Below is a small trained network, with its code and all its weights. Each question gives an input and a class and asks what happens when units are switched off, that is, made to give their printed mean instead of their output.

import numpy as np


def w(rows, s, z=0):
    codes = np.array(rows[::2]) - 128.0
    scale = np.full(codes.shape[1], s)
    scale[-1] = z or s
    return codes * scale


def norm(h):
    return h / np.sqrt((h * h).mean(-1, keepdims=True) + 1e-5)


def f(y):
    return y / 2 * (1 + np.tanh(0.7978845608 * (y + 0.044715 * y**3)))


def log_softmax(a):
    a = a - a.max(-1, keepdims=True)
    return a - np.log(np.exp(a).sum(-1, keepdims=True))


def net(x, mask):
    res = np.array(x, float).reshape(1, 7) / 4 @ E
    u = 0
    for l in range(3):
        y = f(norm(res) @ A[l][:, :-1].T + A[l][:, -1])
        res = res + np.where(mask[u : u + 12], y, B[l][:, -1]) @ B[l][:, :-1]
        u += 12
    return log_softmax(norm(res)[-1] @ U[:, :-1].T + U[:, -1])


A, B = {}, {}
E = w([
[145,128,127,127,163],'x0',
[138,128,128,126,148],'x1',
[227,32,114,117,68],'x2',
[120,96,176,44,109],'x3',
[55,3,114,158,159],'x4',
[142,130,127,129,153],'x5',
[84,83,22,58,107],'x6',
],0.0057)
A[0] = w([
[170,99,121,123,177,183],'L0N1',
[162,82,123,158,90,102],'L0N2',
[197,97,122,43,116,170],'L0N3',
[90,125,225,94,37,214],'L0N4',
[2,193,195,126,150,255],'L0N5',
[158,126,111,181,180,100],'L0N6',
[137,134,72,222,90,117],'L0N7',
[83,109,127,154,89,86],'L0N8',
[97,118,205,241,131,147],'L0N9',
[108,92,140,112,172,85],'L0N10',
[150,25,126,162,166,82],'L0N11',
[92,143,5,99,161,109],'L0N12',
],0.0073,0.0042)
B[0] = w([
[74,73,146,183,56,161],'L0N1',
[145,172,96,231,94,141],'L0N2',
[212,133,85,182,112,182],'L0N3',
[156,106,114,176,230,198],'L0N4',
[211,82,91,100,145,254],'L0N5',
[93,183,97,237,80,137],'L0N6',
[119,171,75,214,219,148],'L0N7',
[164,254,168,184,82,122],'L0N8',
[80,44,183,126,203,189],'L0N9',
[61,104,165,117,48,127],'L0N10',
[102,160,144,134,112,167],'L0N11',
[142,63,57,97,145,169],'L0N12',
],0.0053,0.0059)
A[1] = w([
[81,71,139,201,172,136],'L1N1',
[11,196,159,90,179,148],'L1N2',
[110,159,119,97,210,98],'L1N3',
[159,66,158,169,94,253],'L1N4',
[186,188,122,147,151,147],'L1N5',
[191,124,166,106,129,121],'L1N6',
[149,56,216,2,106,146],'L1N7',
[72,172,96,83,202,88],'L1N8',
[146,101,128,96,178,38],'L1N9',
[165,109,112,115,173,142],'L1N10',
[97,154,126,43,209,169],'L1N11',
[162,105,137,88,125,55],'L1N12',
],0.0078,0.0025)
B[1] = w([
[139,188,99,36,132,239],'L1N1',
[253,42,81,237,64,144],'L1N2',
[171,78,53,185,37,169],'L1N3',
[123,170,76,153,213,254],'L1N4',
[103,171,74,34,102,196],'L1N5',
[65,137,151,142,202,171],'L1N6',
[97,254,10,246,183,210],'L1N7',
[213,114,156,180,96,165],'L1N8',
[115,192,169,211,28,145],'L1N9',
[140,186,138,49,108,193],'L1N10',
[167,75,116,176,117,204],'L1N11',
[89,104,64,206,123,133],'L1N12',
],0.0057,0.004)
A[2] = w([
[110,186,186,108,226,148],'L2N1',
[144,199,176,82,54,170],'L2N2',
[159,172,123,64,156,73],'L2N3',
[167,81,122,109,85,194],'L2N4',
[177,135,95,123,179,173],'L2N5',
[106,158,210,148,106,168],'L2N6',
[8,79,153,149,148,107],'L2N7',
[19,94,109,165,129,135],'L2N8',
[161,100,80,192,203,95],'L2N9',
[126,142,50,68,94,254],'L2N10',
[186,141,253,227,132,162],'L2N11',
[137,2,124,208,158,135],'L2N12',
],0.0092,0.0027)
B[2] = w([
[53,58,95,123,89,186],'L2N1',
[178,115,116,27,105,136],'L2N2',
[128,171,116,161,105,147],'L2N3',
[170,56,210,194,107,148],'L2N4',
[55,153,159,150,60,225],'L2N5',
[95,76,113,78,132,124],'L2N6',
[147,183,108,2,111,150],'L2N7',
[154,196,154,142,110,157],'L2N8',
[121,153,149,133,74,254],'L2N9',
[58,89,218,108,195,213],'L2N10',
[116,36,130,105,163,187],'L2N11',
[194,187,144,99,103,216],'L2N12',
],0.0077,0.008)
U = w([
[115,35,124,99,214,253],'0',
[252,118,148,191,92,65],'1',
[83,160,181,117,64,166],'2',
[169,197,134,15,128,37],'3',
[101,189,98,173,162,42],'4',
],0.012,0.0028)

Each question gives the input, the list of numbers given to net, and the class t.
The units are the neurons (one row each of A and B). Each row of codes is followed by its name. A weight is (code - 128) times the scale printed after its matrix; where a second scale follows, it is the last column's (A, B and U).
mask holds one flag per neuron, layer by layer. A switched-off neuron (its flag False) gives its mean, the last column of its row in B, instead of its output. The means were averaged over made-up inputs and are rounded, as every weight is.
A unit's drop is (log p(t) with every unit on - log p(t) with that unit switched off) / (log p(t) with every unit on - log p(t) with every unit switched off).
The circuit of an input: a set's keep is (log p(t) with only the set's units on - log p(t) with every unit switched off) / (log p(t) with every unit on - log p(t) with every unit switched off). Starting from the 12 units with the biggest drops (on a tie, the unit counted first), units are removed one at a time, each time the one whose removal leaves the highest keep (on an exact tie, the one counted first), for as long as the keep stays at least 0.8.
units of the circuit, in order: the units of the circuit, biggest drop first
top k neurons: the k neurons with the biggest drops, biggest first
top k neurons in layer l: the k neurons of layer l with the biggest drops, biggest first
input [6,0,-5,-6,2,8,-1], class 2: units of the circuit, in order => (L2N9; L1N7; L1N4)
input [0,8,-5,3,8,4,7], class 3: units of the circuit, in order => (L2N7; L2N8)
input [-3,-5,-7,-1,-1,3,7], class 0: units of the circuit, in order => (L0N12; L0N5; L2N10)
input [-8,-2,7,5,0,0,5], class 1: units of the circuit, in order => (L0N3; L2N4)
input [-4,-1,-6,-6,0,0,-7], class 0: top 2 neurons => (L2N11; L0N9)
input [1,2,1,3,1,5,-5], class 0: units of the circuit, in order => (L2N11)
input [-2,-4,4,6,-5,-6,7], class 0: top 4 neurons => (L2N10; L2N12; L2N9; L0N3)
input [0,2,-7,7,6,-6,-3], class 1: units of the circuit, in order => (L1N2; L2N12)
input [-6,8,-8,-1,8,3,-7], class 1: top 2 neurons => (L1N2; L2N12)
input [-2,3,-7,-1,1,3,4], class 1: top 2 neurons => (L1N8; L1N11)
input [3,3,-7,-3,-8,-8,-8], class 0: top 2 neurons in layer 0 => (L0N9; L0N3)
input [-6,5,3,3,4,0,3], class 3: units of the circuit, in order => (L0N5; L2N12; L2N7)
input [-8,7,-3,-3,-4,-3,-2], class 3: top 3 neurons in layer 1 => (L1N5; L1N4; L1N7)
input [-3,2,-6,7,3,-3,1], class 4: units of the circuit, in order => (L1N7)
input [-1,-4,6,-4,4,7,-5], class 2: top 3 neurons in layer 2 => (L2N9; L2N1; L2N4)
input [0,-6,5,2,-1,4,4], class 1: top 3 neurons => (L0N3; L1N1; L2N4)
input [-4,-6,5,-5,-7,-4,3], class 3: top 2 neurons in layer 1 => (L1N5; L1N7)
input [-2,4,-6,-4,-2,-1,4], class 1: top 2 neurons => (L1N8; L0N3)
input [2,6,6,8,-7,-2,-1], class 4: top 2 neurons in layer 2 => (L2N12; L2N3)
input [7,-2,-3,-1,6,7,0], class 2: units of the circuit, in order => (L2N9)
input [-3,3,6,0,4,-6,4], class 1: top 2 neurons => (L1N5; L2N12)
input [-1,7,-8,-7,-1,-8,-8], class 0: top 2 neurons in layer 0 => (L0N9; L0N12)
input [1,-5,6,-8,0,5,6], class 4: top 2 neurons => (L0N7; L0N5)
input [5,0,4,-8,6,-5,2], class 4: top 2 neurons in layer 0 => (L0N7; L0N2)
input [-7,1,4,-2,7,-3,-6], class 3: top 2 neurons in layer 2 => (L2N7; L2N12)
input [3,-2,-5,-8,8,2,6], class 3: top 4 neurons in layer 2 => (L2N7; L2N12; L2N8; L2N1)
